Each row has a name. After each piece below comes the name of the row it's from, unless a question asks for something else. Each question is about the rows just above it. Places in a row count from 1.

[125 131 105 123 189  97 138 153  89 141 165  82 128  75 107 148 131 172
 148 120 150 114 131  80 148  99 165  90 135 183  82 124 119 124 168 124
 110 130 113 154 127 168 170 100 125 109 141]  likim
[122 127 112 125 190  96 128 154  84 145 160  87 128  80 115 150 131 172
 148 120 146 115 130  73 152 107 165  94 136 185  80 124 121 134 171 130
 112 124 118 151 125 167 169 101 132 119 132]  nuv
[129 103 123 107 182  94 132 150  88 155 173 104 114  52 120 159 125 144
 136  92 163 139 125  94 141 113 131  86 120 156 118 131 150 145 196 159
 125 144 140 155 132 176 145  73 124 109 132]  Zaf
[125 129 105 123 189  97 138 153  89 141 165  82 128  75 107 148 131 172
 156 120 150 114 131  80 148 130 165  90 135 183  82 124 104 124 168 124
 110 130 113 154 127 168 170 122 125 109 141]  Bise
[135 146  73 114 191 104 178 151 105 125 187  66 130  58  79 141 126 175
 148 120 166 111 141 105 134  73 166  72 138 176  82 120 113  92 154 104
 108 144  91 168 133 171 176 100  96  74 175]  dalus
[117 126 123 133 190  92 113 155  76 150 146  91 128  94 126 150 134 176
 150 125 135 113 126  61 160 115 171 105 138 193  76 125 117 146 172 133
 110 116 122 143 121 165 171 106 146 136 119]  Zari
[110 128 133 145 192  90  93 158  68 153 132  92 133 115 135 150 139 185
 155 137 120 106 123  41 171 127 181 116 144 206  61 125 108 157 168 131
 106 102 125 135 115 161 176 117 162 154 102]  vad
[133 106 115 102 181  96 144 149  94 151 182 101 113  43 112 158 123 140
 135  90 171 140 127 105 134 104 128  80 119 152 121 129 153 135 195 156
 125 150 135 160 135 178 144  69 114  97 144]  biz
[119 102 143 121 182  89 101 153  74 164 149 111 116  77 141 160 131 151
 141 102 143 133 120  66 155 130 143 104 125 172 103 131 142 167 195 164
 122 126 148 142 124 171 150  86 149 140 107]  melo
[120 135 109 133 191  95 126 156  82 142 154  82 132  94 112 146 134 182
 152 131 138 106 131  64 157 105 177  99 142 196  69 123 109 132 161 119
 107 118 110 149 122 164 176 111 136 123 131]  riba
Does one of the named rows hold [123 107] side by side, in this order? | yes
Does one of the named rows hold [153  89] side by side, in this order? | yes
Among the named rows, does one hold [135 150] next to each other, in this order? | yes
Table of tags by key:
[68] -> j_328
[82] -> j_504
[182] -> j_48
[69] -> j_331
The tag of riba, keyed by place 31: | j_331
Number of entries in [117 126 123 133 190  92 113 155  76 150 146  91 128  94 126 150 134 176
 150 125 135 113 126  61 160 115 171 105 138 193  76 125 117]: | 33
which: [110 128 133 145 192  90  93 158  68 153 132  92 133 115 135 150 139 185
 155 137 120 106 123  41 171 127 181 116 144 206  61 125 108 157 168 131
 106 102 125 135 115 161 176 117 162 154 102] | vad
Count the entries of [122 127 112 125 190  96 128 154  84 145 160  87 128  80 115 150 131 172
 148 120 146 115 130  73 152 107 165  94 136 185  80 124 121 134 171 130
 112 124 118 151 125 167 169 101 132 119 132]: | 47

[111 154 152  45  92 124 143 184 102 147 111  31  80 161  97 143 140 184
 170 118 129 125 101 177 157 113 170  33  78 153 134 114 178 154 171 121
 184 149 105  94 125 111 142 178 173 171 188 203  41 150  62 194] : dal
[151 156 103 115  94  87 140  87 125 198 152 116  34  18 153 174 124 168
 157 155  66 116 113 176  94  65  94 122 109  58 124 137 138 117 181 146
 125 167  65 134 114 108 202 192 167 117 184 112  46 120 125 195] : mitom
[115 105 120  37  86 165 163 162  96 142 145  31 112 221 114 116 140  98
 157  52 126 153 125 156 161 138 177  30  78 159 125 121 175 153 113 126
 200 166  80  82 133 165 117 131 128 133 154 184  50 136  61 156] : Puba
[153 102 100  77  26  90 161  88 118 195 156 116  33  23 156 172  73 184
 205 120 132 180  94  70 124  69 160 118  91 104 139  98 150  85 128 150
 195 135  68  47 109 163 187 131 173 118 116 110 100 117 111 125] : Paru
which: [151 156 103 115  94  87 140  87 125 198 152 116  34  18 153 174 124 168
 157 155  66 116 113 176  94  65  94 122 109  58 124 137 138 117 181 146
 125 167  65 134 114 108 202 192 167 117 184 112  46 120 125 195] | mitom
Count the entries of [151 156 103 115  94  87 140  87 125 198 152 116  34  18 153 174 124 168
 157 155  66 116 113 176  94  65  94 122 109  58 124 137 138 117 181 146
 125 167  65 134 114]: | 41
Table of tags by key:
[112] -> j_305
[129] -> j_184
[80] -> j_886
[79] -> j_974
[34] -> j_419
[128] -> j_107
[113] -> j_824
Join Puba by its entry at place 13: | j_305
Is [180  95  70 124] printed in one of the named rows, side by side and in this order? | no
[111 154 152  45  92 124 143 184 102 147 111  31  80 161  97 143 140 184
 170 118 129 125 101 177 157 113 170  33  78 153 134 114 178 154 171 121
 184 149 105  94 125 111 142 178 173 171 188 203  41 150  62 194] is in which row? | dal
Count the entries of [115 105 120  37  86 165 163 162  96 142 145  31 112 221 114 116 140  98
 157  52 126 153 125 156 161 138 177  30  78 159 125]: | 31

[125  57 151 203] -> lalut
[ 96 180 108 212] -> bute
[136 188 109  43] -> leba
tags:
[96] -> j_770
[135] -> j_9
[136] -> j_346
[188] -> j_462
[43] -> j_515
[125] -> j_749
The tag of leba, keyed by place 1: | j_346
Does one of the named rows hold [151 202] side by side, in this order? | no

[141 149 101 155 122 111 139 120 125 137 131 147 148  82 138 139 134 123
 154 126 144 107 112 104 142 100 106 168 174 154 110 138 117  91 128 130
 125] : mev
[133 146 110 152 127 115 136 124 119 136 135 146 141  87 134 134 133 124
 143 122 142 108 113 103 139  98 103 163 171 166 101 129 119  94 120 134
 129] : Dop
[169 171  57 148 123 108 151  90 141 141 130 151 178  81 144 162 126 131
 201 139 159 109  95 109 147 198 190 119  96  72 176 162 144 142 143  98
 155] : Gov
[131 138 114 176  58  73 105 132 158 105  76 131 130  42 164  97 190 123
 150 118 163  90 223 148 178  73  93 152 120  67 169 140  87 155 220 142
  34] : Matek
[152 155  88 138 139 123 151 104 125 145 145 150 160 103 131 157 117 129
 168 136 143 115  82 100 133 126 126 171 174 160 113 148 127  79 113 118
 151] : Mokap
[169 171  57 148 123 108 151  90 141 141 130 151 178  81 144 162 126 131
 201 139 159 109  95 109 147 122 129 187 172 125 139 166 119  83 147 116
 132] : fegev
[143 143 100 155  97  98 128 116 148 123 104 134 144  76 150 128 153 128
 162 130 153 107 155 136 156 106 115 154 130  86 159 147 109 132 178 128
  91] : lirut
Count the entries of [133 146 110 152 127 115 136 124 119 136 135 146 141  87 134 134 133 124
 143 122 142 108 113 103 139  98 103 163 171 166 101 129 119  94 120 134
 129]: | 37
Count the entries of [169 171  57 148 123 108 151  90 141 141 130 151 178  81 144 162 126 131]: | 18
which: [143 143 100 155  97  98 128 116 148 123 104 134 144  76 150 128 153 128
 162 130 153 107 155 136 156 106 115 154 130  86 159 147 109 132 178 128
  91] | lirut
tags:
[110] -> j_45
[107] -> j_785
[108] -> j_313
[111] -> j_327
[123] -> j_872
Join mev by its entry at place 6: | j_327
Among the named rows, does one hold [124 108] next to each other, in this order? | no

[127 135 101 132 186  72  84 146 107  71  82 168 182  99 114 130 142] = tulun
[185 167 146 124 116 123  69 101 147 125  90 109  79 136 175 183 150] = namel
[ 77  87 152 115 149 125 134 167 123 115 125 128 159  90 130 141  89] = Sebub
[185 167 146 124 116 123  69 101 147 125  90 134  79 136 175 183 150] = Pokud
key -> tag
[122] -> j_593
[90] -> j_170
[79] -> j_12
[124] -> j_40
[123] -> j_24
[72] -> j_52
Look up the entry of Pokud at place 6 in the table: | j_24
Does one of the named rows hold [146 107] side by side, in this order? | yes
which: [127 135 101 132 186  72  84 146 107  71  82 168 182  99 114 130 142] | tulun
Number of entries in [185 167 146 124 116 123  69 101 147 125  90 134  79 136 175 183 150]: | 17
Among the named rows, does one hold [114 130] next to each other, in this order? | yes

[107 146 189  94  50] -> tuk
[110 124 157  91  39] -> poze
[128 194 167 130  50] -> mude
[120 128 150  91  43] -> Rosi
[107 130 162  95  48] -> komus
[119 124 126  92  61] -> Bemiz
[139 188 179  95  39] -> Zede
[121 125 132  98  42] -> guna
[125 126 127  95  42] -> fup
[110 125 126  91  90] -> vap
Table of tags by key:
[126] -> j_486
[179] -> j_751
[127] -> j_711
The tag of Bemiz, keyed by place 3: | j_486
Count the entries of [120 128 150  91]: | 4
Among the named rows, does one hold [126  90  90] next to each other, in this order? | no
Where do [128 194 167 130  50] appear? | mude

[160 163 139  78  93  85 164  91  99  82 185 171 115 179  98 127 172  69] = mul
[160 163 139  78  93  85 164  91  99  82  80  92 164  68 147 160  96 170] = poram
[160 163 139  78  93  85 164  91  99  82  80 138 164 158 147 160  96 170] = zito
tags:
[68] -> j_875
[179] -> j_278
[85] -> j_397
The tag of poram, keyed by place 14: | j_875
which: [160 163 139  78  93  85 164  91  99  82  80 138 164 158 147 160  96 170] | zito
Is [163 139  78] printed in one of the named rows, side by side and in this order? | yes

[ 98 158 200 118  49  90] -> mumab
[ 98 181 200 145 214 152] -> Beza
[ 70  42 173 148 156 100] -> leke
[ 98 181 200 118  49  90] -> niz
[ 67  48 183 146 143  95] -> Rus
[ 81 125 209 126  66  83] -> zem
[ 98 181 200 118  49 174] -> kotuv
[114 181 186 113  43  98] -> Zuda
[ 80 122 210 127  68  83] -> veka
[ 85  34 143 150 186 117] -> zuno
[ 78  35 155 150 175 110] -> tiv
Among the named rows, does one hold [186 113  43] next to each other, in this order? | yes
Among the named rows, does one hold [151 175] next to each other, in this order? | no
Is [200 118  49] printed in one of the named rows, side by side and in this order? | yes
Is [68 83] printed in one of the named rows, side by side and in this order? | yes
How many entries does [ 98 181 200 118] have? | 4

